Below is a small trained network, with its code and all its weights. Each question gives an input and a class and asks what happens when units are switched off, that is, made to give their printed mean instead of their output.

import numpy as np


def w(rows, s, z=0):
    codes = np.array(rows[::2]) - 128.0
    scale = np.full(codes.shape[1], s)
    scale[-1] = z or s
    return codes * scale


def norm(h):
    return h / np.sqrt((h * h).mean(-1, keepdims=True) + 1e-5)


def f(y):
    return np.maximum(y, 0)


def log_softmax(a):
    a = a - a.max(-1, keepdims=True)
    return a - np.log(np.exp(a).sum(-1, keepdims=True))


def net(x, mask):
    res = np.array(x, float).reshape(1, 6) / 4 @ E
    u = 0
    for l in range(2):
        y = f(norm(res) @ A[l][:, :-1].T + A[l][:, -1])
        res = res + np.where(mask[u : u + 11], y, B[l][:, -1]) @ B[l][:, :-1]
        u += 11
    return log_softmax(norm(res)[-1] @ U[:, :-1].T + U[:, -1])


A, B = {}, {}
E = w([
[87,117,170,177,94,205,95,140,82,121,138,145],'x0',
[114,125,174,101,25,122,100,109,142,127,134,168],'x1',
[25,126,205,172,201,85,92,199,63,110,140,93],'x2',
[139,2,167,163,117,111,136,143,125,154,110,180],'x3',
[59,180,80,101,120,125,114,135,195,93,138,109],'x4',
[120,132,94,130,106,105,128,133,128,133,117,156],'x5',
],0.0096)
A[0] = w([
[197,48,172,121,5,129,125,122,158,127,130,141,40],'0.n1',
[140,155,112,125,95,179,125,124,126,124,135,133,45],'0.n2',
[247,54,113,130,153,40,136,125,93,142,135,140,46],'0.n3',
[47,186,160,126,37,82,119,130,107,125,132,130,2],'0.n4',
[53,18,148,162,112,141,121,125,111,135,133,138,29],'0.n5',
[60,133,160,131,152,126,127,118,107,127,124,121,147],'0.n6',
[150,171,51,106,79,102,131,109,206,131,129,122,79],'0.n7',
[138,159,137,137,210,120,125,131,118,118,115,125,54],'0.n8',
[188,72,132,117,56,122,132,111,147,130,118,151,74],'0.n9',
[196,104,104,137,45,217,131,120,116,129,129,150,118],'0.n10',
[105,85,161,142,131,136,124,124,115,130,129,122,108],'0.n11',
],0.016,0.0058)
B[0] = w([
[118,34,122,51,117,156,158,90,117,195,239,139,250],'0.n1',
[125,154,85,191,166,127,135,123,99,153,55,91,167],'0.n2',
[202,156,220,93,199,91,158,89,114,102,31,107,226],'0.n3',
[116,217,248,63,114,157,78,102,159,137,87,140,204],'0.n4',
[120,58,103,153,137,155,129,222,91,100,79,198,225],'0.n5',
[88,152,139,140,166,182,93,184,93,128,172,131,203],'0.n6',
[126,146,39,94,158,135,161,189,155,106,117,220,251],'0.n7',
[140,88,111,99,144,153,137,105,137,165,180,71,174],'0.n8',
[111,62,163,75,132,150,114,129,151,169,219,87,219],'0.n9',
[149,126,87,212,59,218,86,84,118,191,74,65,252],'0.n10',
[80,124,73,115,139,81,147,151,161,87,99,157,184],'0.n11',
],0.014,0.013)
A[1] = w([
[194,127,193,163,135,6,157,81,136,77,79,104,75],'1.n1',
[114,192,24,106,94,57,167,127,203,71,143,189,82],'1.n2',
[92,201,191,143,90,104,95,105,129,80,159,98,47],'1.n3',
[105,201,204,135,66,76,78,114,142,96,175,134,40],'1.n4',
[76,76,130,226,85,50,99,185,109,69,137,169,58],'1.n5',
[110,157,142,155,147,109,125,133,126,147,140,111,111],'1.n6',
[140,160,89,237,39,110,110,62,115,134,112,71,80],'1.n7',
[133,68,146,123,57,98,129,79,129,146,199,120,3],'1.n8',
[131,113,124,199,132,71,128,101,114,121,245,36,48],'1.n9',
[158,48,139,137,48,111,133,99,168,140,146,120,24],'1.n10',
[63,127,172,138,86,110,95,162,119,74,113,145,116],'1.n11',
],0.017,0.0031)
B[1] = w([
[187,138,187,147,166,24,160,97,72,77,37,100,187],'1.n1',
[186,91,73,49,31,71,35,190,166,59,131,62,254],'1.n2',
[141,168,157,105,132,86,100,93,124,195,116,174,187],'1.n3',
[121,179,172,173,131,71,68,77,110,196,127,147,190],'1.n4',
[158,97,131,184,94,208,191,176,146,50,165,111,204],'1.n5',
[120,128,147,137,90,98,134,98,158,120,172,115,152],'1.n6',
[101,185,110,255,134,137,176,98,176,83,38,95,186],'1.n7',
[99,59,135,83,100,125,133,98,122,156,166,204,214],'1.n8',
[87,150,66,110,173,111,152,110,122,115,177,66,157],'1.n9',
[29,178,142,92,87,59,184,66,132,96,172,205,222],'1.n10',
[150,167,133,207,140,87,107,185,126,120,164,153,232],'1.n11',
],0.018,0.0089)
U = w([
[95,41,152,46,85,154,167,54,128,198,192,193,225],'0',
[77,150,90,118,216,124,150,122,113,124,206,29,6],'1',
[210,104,203,108,213,56,193,99,85,92,36,105,107],'2',
[188,154,51,42,75,82,67,180,189,86,99,117,170],'3',
[109,102,165,218,159,172,146,250,102,62,145,171,144],'4',
[90,247,217,161,140,91,37,145,125,178,148,174,103],'5',
[114,171,75,236,80,200,154,53,157,152,31,97,64],'6',
],0.012,0.0017)

Each question gives the input, the list of numbers given to net, and the class t.
The units are the neurons (one row each of A and B). Each row of codes is followed by its name. A weight is (code - 128) times the scale printed after its matrix; where a second scale follows, it is the last column's (A, B and U).
mask holds one flag per neuron, layer by layer. A switched-off neuron (its flag False) gives its mean, the last column of its row in B, instead of its output. The means were averaged over made-up inputs and are rounded, as every weight is.
A unit's drop is (log p(t) with every unit on - log p(t) with that unit switched off) / (log p(t) with every unit on - log p(t) with every unit switched off).
The circuit of an input: a set's keep is (log p(t) with only the set's units on - log p(t) with every unit switched off) / (log p(t) with every unit on - log p(t) with every unit switched off). Starting from the 12 units with the biggest drops (on a tie, the unit counted first), units are removed one at a time, each time the one whose removal leaves the highest keep (on an exact tie, the one counted first), for as long as the keep stays at least 0.8.
circuit, biggest first: the units of the circuit, biggest drop first
unit that matters most: the unit with the biggest drop
k most important neurons: the k neurons with the biggest drops, biggest first
top k neurons in layer l: the k neurons of layer l with the biggest drops, biggest first
drop of u: that unit's drop, to one decimal
input [-7,-4,-8,-1,-8,7], class 2: circuit, biggest first	[0.n3]
input [-1,8,7,1,-5,5], class 4: 2 most important neurons	[0.n5 1.n5]
input [3,-7,8,-2,8,7], class 5: circuit, biggest first	[0.n1 0.n5]
input [2,8,4,7,1,-7], class 4: 3 most important neurons	[0.n5 0.n11 1.n5]
input [-5,-6,5,3,8,5], class 1: 3 most important neurons	[0.n7 0.n5 0.n8]
input [-6,4,4,-2,1,8], class 5: 2 most important neurons	[0.n4 1.n4]
input [-7,3,-8,-7,-7,0], class 0: 2 most important neurons	[0.n9 0.n10]
input [-8,0,-5,5,2,4], class 0: top 2 neurons in layer 0	[0.n9 0.n1]
input [1,6,5,5,8,-7], class 4: top 3 neurons in layer 0	[0.n5 0.n3 0.n11]
input [4,5,-1,-8,6,-4], class 5: 4 most important neurons	[0.n4 1.n4 0.n11 0.n5]
input [6,4,2,8,4,5], class 4: top 2 neurons in layer 1	[1.n5 1.n11]
input [-1,-4,-3,-7,-8,-7], class 2: 2 most important neurons	[0.n3 1.n1]
input [2,-2,2,6,-7,2], class 2: top 2 neurons in layer 0	[0.n3 0.n7]
input [-1,-1,3,-5,1,2], class 5: unit that matters most	0.n1
input [4,-3,-5,0,-3,-4], class 6: drop of 0.n10	1.6
input [4,-3,1,-5,-7,-6], class 1: drop of 0.n10	0.3
input [6,4,-3,-2,3,-6], class 6: drop of 0.n10	0.4
